Below is a small trained network, with its code and all its weights. Each question gives an input and a class and asks what happens when units are switched off, that is, made to give their printed mean instead of their output.

import numpy as np


def w(rows, s, z=0):
    codes = np.array(rows[::2]) - 128.0
    scale = np.full(codes.shape[1], s)
    scale[-1] = z or s
    return codes * scale


def f(y):
    return np.maximum(y, 0)


def log_softmax(a):
    a = a - a.max(-1, keepdims=True)
    return a - np.log(np.exp(a).sum(-1, keepdims=True))


def net(x, mask):
    res = np.array(x, float).reshape(1, 6) / 4 @ E
    y = f(res @ A[0][:, :-1].T + A[0][:, -1])
    res = res + np.where(mask, y, B[0][:, -1]) @ B[0][:, :-1]
    return log_softmax(res[-1] @ U[:, :-1].T + U[:, -1])


A, B = {}, {}
E = w([
[130,128,128,127],'x0',
[128,127,130,128],'x1',
[140,209,100,72],'x2',
[1,157,112,164],'x3',
[74,113,184,68],'x4',
[88,94,34,86],'x5',
],0.0089)
A[0] = w([
[163,118,87,214,56],'neuron 1',
[126,158,176,153,102],'neuron 2',
[132,151,174,143,63],'neuron 3',
[117,132,159,66,107],'neuron 4',
[181,171,71,153,163],'neuron 5',
[145,154,169,176,18],'neuron 6',
[173,181,110,61,112],'neuron 7',
[105,113,164,84,2],'neuron 8',
[183,35,212,122,162],'neuron 9',
[166,182,177,164,60],'neuron 10',
[185,113,121,109,11],'neuron 11',
[132,154,172,140,48],'neuron 12',
[142,155,190,134,58],'neuron 13',
[172,215,66,135,80],'neuron 14',
[151,75,108,101,126],'neuron 15',
[145,92,130,150,88],'neuron 16',
[163,174,186,183,127],'neuron 17',
[205,117,82,71,82],'neuron 18',
[147,22,95,205,78],'neuron 19',
[107,58,157,147,109],'neuron 20',
[131,171,182,145,41],'neuron 21',
[104,51,174,106,69],'neuron 22',
[103,49,169,112,148],'neuron 23',
[109,91,87,83,15],'neuron 24',
[202,136,147,140,175],'neuron 25',
[105,179,122,204,169],'neuron 26',
[142,209,102,70,193],'neuron 27',
[180,119,112,94,121],'neuron 28',
[147,192,133,96,69],'neuron 29',
[125,176,138,56,78],'neuron 30',
[104,34,26,78,35],'neuron 31',
[89,250,124,136,145],'neuron 32',
[199,105,89,139,138],'neuron 33',
[125,179,149,66,107],'neuron 34',
[173,183,105,202,94],'neuron 35',
[122,184,249,202,38],'neuron 36',
[228,176,167,120,177],'neuron 37',
[154,77,109,218,141],'neuron 38',
],0.011,0.0053)
B[0] = w([
[179,175,208,56,171],'neuron 1',
[119,114,64,86,167],'neuron 2',
[114,140,67,76,151],'neuron 3',
[118,150,152,102,170],'neuron 4',
[131,163,224,89,209],'neuron 5',
[174,226,63,108,150],'neuron 6',
[62,129,138,230,206],'neuron 7',
[217,192,202,103,139],'neuron 8',
[45,147,136,159,247],'neuron 9',
[87,177,56,107,176],'neuron 10',
[85,110,60,163,155],'neuron 11',
[148,165,56,87,146],'neuron 12',
[114,177,57,75,163],'neuron 13',
[204,156,253,109,196],'neuron 14',
[42,144,84,167,175],'neuron 15',
[100,160,118,146,148],'neuron 16',
[114,110,75,104,205],'neuron 17',
[59,117,72,141,208],'neuron 18',
[116,206,192,153,200],'neuron 19',
[92,161,155,207,180],'neuron 20',
[135,166,35,86,156],'neuron 21',
[205,187,214,151,171],'neuron 22',
[151,197,221,155,197],'neuron 23',
[183,194,31,63,152],'neuron 24',
[39,129,127,137,220],'neuron 25',
[60,92,118,140,206],'neuron 26',
[66,159,198,162,240],'neuron 27',
[75,144,70,150,187],'neuron 28',
[142,166,188,209,166],'neuron 29',
[175,193,220,182,178],'neuron 30',
[132,213,34,69,211],'neuron 31',
[71,93,131,194,224],'neuron 32',
[80,125,148,131,203],'neuron 33',
[126,173,219,192,182],'neuron 34',
[108,135,168,69,184],'neuron 35',
[111,190,38,95,217],'neuron 36',
[74,91,102,112,255],'neuron 37',
[130,173,222,131,204],'neuron 38',
],0.0068,0.0073)
U = w([
[112,181,161,175,137],'0',
[140,228,1,51,60],'1',
[80,130,124,140,255],'2',
[76,127,127,131,235],'3',
[141,194,185,97,95],'4',
[11,67,67,233,2],'5',
[174,98,121,156,51],'6',
],0.011,0.007)

Each question gives the input, the list of numbers given to net, and the class t.
The units are the neurons (one row each of A and B). Each row of codes is followed by its name. A weight is (code - 128) times the scale printed after its matrix; where a second scale follows, it is the last column's (A, B and U).
mask holds one flag per neuron, in row order. A switched-off neuron (its flag False) gives its mean, the last column of its row in B, instead of its output. The means were averaged over made-up inputs and are rounded, as every weight is.
A unit's drop is (log p(t) with every unit on - log p(t) with that unit switched off) / (log p(t) with every unit on - log p(t) with every unit switched off).
The circuit of an input: a set's keep is (log p(t) with only the set's units on - log p(t) with every unit switched off) / (log p(t) with every unit on - log p(t) with every unit switched off). Starting from the 12 units with the biggest drops (on a tie, the unit counted first), units are removed one at a time, each time the one whose removal leaves the highest keep (on an exact tie, the one counted first), for as long as the keep stays at least 0.8.
circuit, biggest first: the units of the circuit, biggest drop first
unit that matters most: the unit with the biggest drop
top k neurons: the k neurons with the biggest drops, biggest first
drop of u: that unit's drop, to one decimal
input [3,-5,6,-7,-3,5], class 5: circuit, biggest first : neuron 18; neuron 7
input [4,1,4,1,2,-7], class 1: unit that matters most : neuron 36
input [-6,-3,-4,-2,7,6], class 4: top 3 neurons : neuron 23; neuron 22; neuron 36
input [4,8,-8,5,-7,6], class 0: circuit, biggest first : neuron 19; neuron 38
input [-1,-7,-7,6,-3,5], class 0: circuit, biggest first : neuron 19; neuron 38; neuron 37
input [0,6,3,-8,7,7], class 5: circuit, biggest first : neuron 7; neuron 18
input [-1,5,7,3,-7,4], class 0: circuit, biggest first : neuron 14; neuron 27
input [-5,5,-3,-3,-8,-2], class 4: circuit, biggest first : neuron 1; neuron 5
input [-4,4,-5,6,-7,1], class 4: circuit, biggest first : neuron 1; neuron 38; neuron 7
input [0,-2,-3,-2,2,4], class 1: circuit, biggest first : neuron 31; neuron 27
input [-1,1,-5,-1,-6,-5], class 4: circuit, biggest first : neuron 1; neuron 38
input [-3,0,-1,-5,0,6], class 1: top 2 neurons : neuron 31; neuron 32
input [8,0,-8,6,-1,-5], class 0: circuit, biggest first : neuron 38; neuron 19
input [5,-7,7,3,8,5], class 4: unit that matters most : neuron 30
input [1,5,-6,-1,8,-3], class 4: circuit, biggest first : neuron 22; neuron 23
input [1,4,-7,3,-8,-4], class 4: top 2 neurons : neuron 1; neuron 38
input [1,2,4,0,-6,-6], class 1: top 2 neurons : neuron 10; neuron 36
input [0,2,-3,-6,4,7], class 1: top 2 neurons : neuron 31; neuron 24
input [-7,7,7,3,-1,-8], class 1: top 3 neurons : neuron 36; neuron 21; neuron 10
input [-1,-4,5,-2,2,3], class 0: unit that matters most : neuron 30
input [-1,5,-2,-7,6,5], class 5: top 4 neurons : neuron 15; neuron 9; neuron 18; neuron 14
input [3,7,7,-6,5,-1], class 0: top 3 neurons : neuron 30; neuron 34; neuron 29
input [3,-4,3,5,-2,-2], class 5: top 2 neurons : neuron 32; neuron 26
input [-4,-7,3,2,-1,7], class 1: top 2 neurons : neuron 31; neuron 24
input [8,-5,-4,7,-7,1], class 3: drop of neuron 1 : 0.2
input [-6,-3,8,0,-1,6], class 0: drop of neuron 27 : 0.1
input [-6,-7,-4,-8,-5,0], class 5: drop of neuron 11 : 0.2
input [0,0,-5,-7,6,-4], class 5: unit that matters most : neuron 9
input [-7,-8,-2,6,-8,6], class 2: drop of neuron 26 : 0.3
